Below is a small trained network, with its code and all its weights. Each question gives an input and a target symbol and asks what happens when units are switched off, that is, made to give their printed mean instead of their output.

import numpy as np


def w(rows, s, z=0):
    codes = np.array(rows[::2]) - 128.0
    scale = np.full(codes.shape[1], s)
    scale[-1] = z or s
    return codes * scale


def norm(h):
    return h / np.sqrt((h * h).mean(-1, keepdims=True) + 1e-5)


def f(y):
    return np.maximum(y, 0)


def softmax(a):
    e = np.exp(a - a.max(-1, keepdims=True))
    return e / e.sum(-1, keepdims=True)


def log_softmax(a):
    a = a - a.max(-1, keepdims=True)
    return a - np.log(np.exp(a).sum(-1, keepdims=True))


def net(x, mask):
    ids = ['ΘΛβεζηπ'.index(c) for c in x.split()]
    T = len(ids)
    res = E[ids] + P[:T]
    r = norm(res)
    for j in range(3):
        rows = slice(3 * j, 3 * j + 3)
        q, k, v = (r @ M[0][rows].T for M in (Q, K, V))
        z = softmax(np.where(np.tri(T) > 0, q @ k.T / 3**0.5, -1e9)) @ v
        o = O[0][rows]
        res = res + np.where(mask[j], z, o[:, -1]) @ o[:, :-1]
    y = f(norm(res) @ A[0][:, :-1].T + A[0][:, -1])
    res = res + np.where(mask[3:7], y, B[0][:, -1]) @ B[0][:, :-1]
    return log_softmax(norm(res)[-1] @ U[:, :-1].T + U[:, -1])


Q, K, V, O, A, B = {}, {}, {}, {}, {}, {}
E = w([
[151,140,53],'Θ',
[29,154,87],'Λ',
[172,149,62],'β',
[41,108,62],'ε',
[166,134,71],'ζ',
[74,89,115],'η',
[170,254,104],'π',
],0.0088)
P = w([
[109,136,171],'0',
[152,49,130],'1',
[134,228,76],'2',
[201,61,134],'3',
[142,232,51],'4',
[193,75,137],'5',
[120,241,35],'6',
[197,80,138],'7',
[115,254,23],'8',
[184,89,145],'9',
],0.015)
Q[0] = w([
[164,138,165],'head 1',
[115,166,12],'head 1',
[160,112,126],'head 1',
[173,137,118],'head 2',
[45,142,99],'head 2',
[101,105,184],'head 2',
[125,26,104],'head 3',
[64,161,8],'head 3',
[96,120,91],'head 3',
],0.015)
K[0] = w([
[181,123,74],'head 1',
[87,183,214],'head 1',
[188,82,179],'head 1',
[191,116,58],'head 2',
[122,203,104],'head 2',
[23,83,155],'head 2',
[57,142,5],'head 3',
[61,144,200],'head 3',
[112,153,134],'head 3',
],0.014)
V[0] = w([
[143,205,78],'head 1',
[107,182,46],'head 1',
[114,135,96],'head 1',
[96,113,154],'head 2',
[84,176,162],'head 2',
[139,104,141],'head 2',
[136,138,253],'head 3',
[179,115,102],'head 3',
[79,80,168],'head 3',
],0.024)
O[0] = w([
[153,95,176,181],'head 1',
[159,40,180,141],'head 1',
[114,84,125,119],'head 1',
[129,186,112,22],'head 2',
[131,125,82,2],'head 2',
[139,129,101,122],'head 2',
[246,194,174,99],'head 3',
[170,73,74,85],'head 3',
[117,140,235,37],'head 3',
],0.014,0.0062)
A[0] = w([
[228,148,230,11],'neuron 1',
[90,195,189,255],'neuron 2',
[167,120,86,103],'neuron 3',
[8,141,198,139],'neuron 4',
],0.015,0.0047)
B[0] = w([
[3,134,79,255],'neuron 1',
[131,39,140,250],'neuron 2',
[81,126,90,177],'neuron 3',
[124,105,29,220],'neuron 4',
],0.015,0.0065)
U = w([
[180,67,246,190],'Θ',
[34,111,200,99],'Λ',
[202,74,71,138],'β',
[55,86,151,109],'ε',
[196,173,141,230],'ζ',
[90,154,234,216],'η',
[35,189,30,3],'π',
],0.012,0.0061)

Each question gives the input, a string of symbols that net reads in full, and the target symbol t.
The units are the heads (3 rows each of Q, K, V and O) and the neurons (one row each of A and B). Each row of codes is followed by its name. A weight is (code - 128) times the scale printed after its matrix; where a second scale follows, it is the last column's (O, A, B and U).
mask holds one flag per unit, heads first, then neurons. A switched-off unit (its flag False) gives its mean, the last column of its rows in O or B, instead of its output. The means were averaged over made-up inputs and are rounded, as every weight is.
A unit's drop is (log p(t) with every unit on - log p(t) with that unit switched off) / (log p(t) with every unit on - log p(t) with every unit switched off).
The circuit of an input: a set's keep is (log p(t) with only the set's units on - log p(t) with every unit switched off) / (log p(t) with every unit on - log p(t) with every unit switched off). Starting from all 7 units, units are removed one at a time, each time the one whose removal leaves the highest keep (on an exact tie, the one counted first), for as long as the keep stays at least 0.8.
units of the circuit, in order: the units of the circuit, biggest drop first
top k neurons: the k neurons with the biggest drops, biggest first
which heads matter: for each layer, one digit per head in row order, 1 if its drop is at least 0.15 and else 0, layers parted by /
drop when u is switched off: that unit's drop, to one decimal
input ε η ε η ζ π Θ, target ε: units of the circuit, in order => head 3; neuron 4; neuron 2
input Λ ζ η, target Λ: which heads matter => 001
input η Λ β Λ π Λ π ε π, target η: units of the circuit, in order => head 3
input Θ ε ε, target Θ: which heads matter => 100
input Λ β ε Θ β ζ β β ζ, target Λ: top 2 neurons => neuron 1; neuron 2
input β π ε ε ε η π ζ ε, target β: units of the circuit, in order => head 3; head 1
input β ζ π ζ β, target β: units of the circuit, in order => head 3; head 1
input η Λ π η ε ζ β, target η: which heads matter => 001
input Λ Θ ε η Λ β ζ ε π, target Λ: units of the circuit, in order => head 3; neuron 2
input η π Λ Λ π Λ, target π: which heads matter => 100
input ε ζ ζ ε ε ζ β ζ ζ, target ε: top 2 neurons => neuron 4; neuron 2
input Λ π Θ ζ η η Θ π Θ, target Λ: top 2 neurons => neuron 1; neuron 2
input ε ζ ε Θ β Θ β, target ε: drop when neuron 4 is switched off => 0.5
input ε π Λ ζ η π ζ ζ ζ, target ε: drop when neuron 4 is switched off => 0.4
input ζ ζ Λ Θ ζ η Θ, target ζ: drop when head 3 is switched off => 0.7
input ε π π, target ε: units of the circuit, in order => head 1
